Below is a small trained network, with its code and all its weights. Each question gives an input and a class and asks what happens when units are switched off, that is, made to give their printed mean instead of their output.

import numpy as np


def w(rows, s, z=0):
    codes = np.array(rows[::2]) - 128.0
    scale = np.full(codes.shape[1], s)
    scale[-1] = z or s
    return codes * scale


def norm(h):
    return h / np.sqrt((h * h).mean(-1, keepdims=True) + 1e-5)


def f(y):
    return np.maximum(y, 0)


def log_softmax(a):
    a = a - a.max(-1, keepdims=True)
    return a - np.log(np.exp(a).sum(-1, keepdims=True))


def net(x, mask):
    res = np.array(x, float).reshape(1, 7) / 4 @ E
    u = 0
    for l in range(3):
        y = f(norm(res) @ A[l][:, :-1].T + A[l][:, -1])
        res = res + np.where(mask[u : u + 8], y, B[l][:, -1]) @ B[l][:, :-1]
        u += 8
    return log_softmax(norm(res)[-1] @ U[:, :-1].T + U[:, -1])


A, B = {}, {}
E = w([
[102,173,112,38,92,136,81,3,114,118,121,98],'x0',
[135,128,124,119,122,119,109,137,157,127,135,97],'x1',
[118,105,137,138,233,33,174,104,101,52,131,96],'x2',
[213,206,141,103,171,170,108,153,115,93,109,125],'x3',
[178,137,166,130,145,95,139,107,110,225,127,134],'x4',
[142,29,89,53,204,199,173,83,169,141,74,68],'x5',
[108,179,31,130,116,117,203,160,201,161,31,172],'x6',
],0.0049)
A[0] = w([
[160,82,146,174,148,149,148,205,143,141,152,129,8],'L0N1',
[138,55,130,89,169,185,128,138,132,142,119,116,7],'L0N2',
[179,110,183,125,157,108,136,116,133,248,137,115,37],'L0N3',
[54,16,146,159,83,109,118,123,144,172,135,116,42],'L0N4',
[216,171,158,117,174,190,103,164,137,99,117,109,23],'L0N5',
[81,93,124,127,103,206,117,169,149,17,137,122,31],'L0N6',
[148,71,182,140,137,173,80,116,96,109,176,127,6],'L0N7',
[145,98,139,120,60,212,103,162,125,166,130,116,2],'L0N8',
],0.013,0.0058)
B[0] = w([
[37,111,169,77,106,165,58,129,84,94,20,115,211],'L0N1',
[165,115,191,234,82,184,171,91,142,112,122,115,231],'L0N2',
[174,116,33,156,119,49,62,98,79,169,117,116,242],'L0N3',
[146,160,93,69,139,174,189,153,100,44,199,184,255],'L0N4',
[103,118,74,72,113,153,195,134,106,50,227,191,244],'L0N5',
[207,115,61,156,133,36,66,92,56,208,106,124,248],'L0N6',
[109,180,141,88,100,93,226,164,164,187,74,51,231],'L0N7',
[64,143,169,150,247,126,110,101,185,179,174,173,234],'L0N8',
],0.012,0.0058)
A[1] = w([
[188,75,145,126,160,118,107,213,154,133,131,81,18],'L1N1',
[203,94,151,151,123,109,11,169,166,129,152,107,73],'L1N2',
[126,179,218,196,58,64,68,197,104,103,208,133,57],'L1N3',
[139,130,162,32,97,139,57,6,142,115,165,80,69],'L1N4',
[146,75,180,128,216,30,146,129,108,36,142,69,70],'L1N5',
[195,66,155,100,116,115,86,178,185,107,168,68,59],'L1N6',
[133,72,160,90,153,92,67,170,190,42,166,64,59],'L1N7',
[135,82,162,140,197,88,89,169,188,124,178,101,1],'L1N8',
],0.012,0.0026)
B[1] = w([
[68,154,117,142,118,114,134,80,143,103,108,167,131],'L1N1',
[120,118,100,160,130,16,130,81,153,60,175,115,163],'L1N2',
[249,85,161,204,50,210,139,85,133,92,146,80,247],'L1N3',
[49,79,154,135,118,166,98,222,25,76,10,162,247],'L1N4',
[92,165,167,140,215,153,92,112,179,250,213,202,253],'L1N5',
[78,87,129,171,131,125,167,87,172,108,106,132,130],'L1N6',
[116,101,148,129,187,1,156,115,163,37,177,113,142],'L1N7',
[86,165,120,159,200,39,123,84,172,61,88,137,140],'L1N8',
],0.0072,0.0045)
A[2] = w([
[124,112,148,72,114,126,149,170,163,172,132,51,5],'L2N1',
[138,128,58,121,122,124,156,208,250,140,63,121,104],'L2N2',
[117,130,161,124,158,153,55,153,189,169,157,132,77],'L2N3',
[194,46,153,152,148,215,133,90,177,132,115,75,25],'L2N4',
[177,86,118,98,88,106,68,147,171,94,160,68,36],'L2N5',
[162,102,134,114,186,106,112,151,209,118,168,98,44],'L2N6',
[153,79,158,87,127,142,53,186,162,132,78,93,91],'L2N7',
[167,132,146,118,80,162,66,129,181,125,154,115,39],'L2N8',
],0.014,0.0022)
B[2] = w([
[124,87,100,131,133,83,166,184,221,111,65,91,160],'L2N1',
[149,120,199,60,117,90,190,173,107,201,166,2,183],'L2N2',
[115,102,150,136,227,76,156,87,187,92,114,125,206],'L2N3',
[139,170,171,198,26,84,59,153,198,26,147,115,253],'L2N4',
[119,111,97,182,123,101,145,68,184,95,121,142,157],'L2N5',
[61,123,108,131,127,123,156,82,209,110,67,132,162],'L2N6',
[77,146,120,112,133,112,139,96,126,65,103,165,155],'L2N7',
[142,55,130,155,171,169,147,117,194,103,113,85,172],'L2N8',
],0.009,0.0049)
U = w([
[116,130,109,133,132,103,144,116,136,95,122,138,244],'0',
[143,144,64,55,126,191,197,165,89,48,240,214,99],'1',
[200,117,186,241,44,183,110,94,180,80,129,97,109],'2',
[211,109,29,140,134,43,25,90,59,230,112,114,96],'3',
[59,141,196,142,247,144,97,90,232,186,160,174,101],'4',
[139,154,181,71,98,101,219,203,162,209,99,2,94],'5',
[40,80,166,85,113,192,33,167,82,73,6,134,99],'6',
],0.006,0.011)

Each question gives the input, the list of numbers given to net, and the class t.
The units are the neurons (one row each of A and B). Each row of codes is followed by its name. A weight is (code - 128) times the scale printed after its matrix; where a second scale follows, it is the last column's (A, B and U).
mask holds one flag per neuron, layer by layer. A switched-off neuron (its flag False) gives its mean, the last column of its row in B, instead of its output. The means were averaged over made-up inputs and are rounded, as every weight is.
A unit's drop is (log p(t) with every unit on - log p(t) with that unit switched off) / (log p(t) with every unit on - log p(t) with every unit switched off).
The circuit of an input: a set's keep is (log p(t) with only the set's units on - log p(t) with every unit switched off) / (log p(t) with every unit on - log p(t) with every unit switched off). Starting from the 12 units with the biggest drops (on a tie, the unit counted first), units are removed one at a time, each time the one whose removal leaves the highest keep (on an exact tie, the one counted first), for as long as the keep stays at least 0.8.
units of the circuit, in order: the units of the circuit, biggest drop first
most important unit: the unit with the biggest drop
k most important neurons of layer l: the k neurons of layer l with the biggest drops, biggest first
drop of u: that unit's drop, to one decimal
input [-4,-2,-1,3,3,6,6], class 2: units of the circuit, in order : (L0N2 L2N4)
input [8,3,3,-2,-4,-5,6], class 6: most important unit : L0N7
input [8,-3,7,-5,-3,5,7], class 6: units of the circuit, in order : (L0N7 L1N4 L0N5)
input [7,6,-3,-3,2,-2,8], class 5: units of the circuit, in order : (L2N2 L0N6)
input [6,-1,6,-8,5,-6,-5], class 1: units of the circuit, in order : (L0N4 L0N6)
input [5,0,3,-5,7,4,-2], class 3: 3 most important neurons of layer 0 : (L0N3 L0N5 L0N1)
input [2,-1,2,-3,4,2,6], class 5: 2 most important neurons of layer 0 : (L0N6 L0N5)
input [-6,-6,-7,4,5,5,2], class 4: 2 most important neurons of layer 0 : (L0N8 L0N6)
input [-6,-2,7,7,2,-4,8], class 5: 2 most important neurons of layer 0 : (L0N8 L0N4)
input [3,-5,-3,3,8,8,7], class 2: units of the circuit, in order : (L0N2 L2N4)
input [1,2,0,7,4,3,-3], class 1: 2 most important neurons of layer 0 : (L0N5 L0N6)
input [3,-3,1,-1,-3,3,4], class 5: 2 most important neurons of layer 1 : (L1N3 L1N5)
input [-1,6,-5,-4,-8,7,8], class 3: 2 most important neurons of layer 0 : (L0N6 L0N7)
input [-6,7,0,2,-8,-3,-3], class 3: units of the circuit, in order : (L0N6)
input [-2,2,5,-8,-6,2,-2], class 1: 2 most important neurons of layer 0 : (L0N4 L0N3)
input [0,-4,6,6,-4,-3,1], class 1: 2 most important neurons of layer 0 : (L0N5 L0N8)
input [-4,-6,-2,-7,7,8,-2], class 2: 3 most important neurons of layer 0 : (L0N2 L0N5 L0N6)
input [1,-1,8,1,0,-7,0], class 4: 2 most important neurons of layer 2 : (L2N3 L2N6)
input [-7,3,7,-2,1,8,-2], class 2: 2 most important neurons of layer 0 : (L0N2 L0N8)
input [4,-3,3,2,-2,8,-3], class 2: units of the circuit, in order : (L0N2)
input [-8,-6,3,-7,3,-7,7], class 6: 4 most important neurons of layer 0 : (L0N1 L0N7 L0N5 L0N2)
input [5,3,-7,-4,-4,1,7], class 4: 3 most important neurons of layer 0 : (L0N8 L0N7 L0N3)
input [-2,-2,-6,6,6,0,6], class 1: 2 most important neurons of layer 0 : (L0N5 L0N6)
input [-1,-2,2,2,1,-5,0], class 2: drop of L1N3 : 1.7
input [5,-5,3,-8,5,3,-8], class 1: drop of L0N1 : 0.1
input [8,6,8,5,-3,-6,-1], class 4: drop of L0N4 : 0.2
input [-2,-2,1,-7,-5,-7,-2], class 1: most important unit : L0N4
input [-6,4,-4,8,-2,2,8], class 1: drop of L0N5 : 3.3
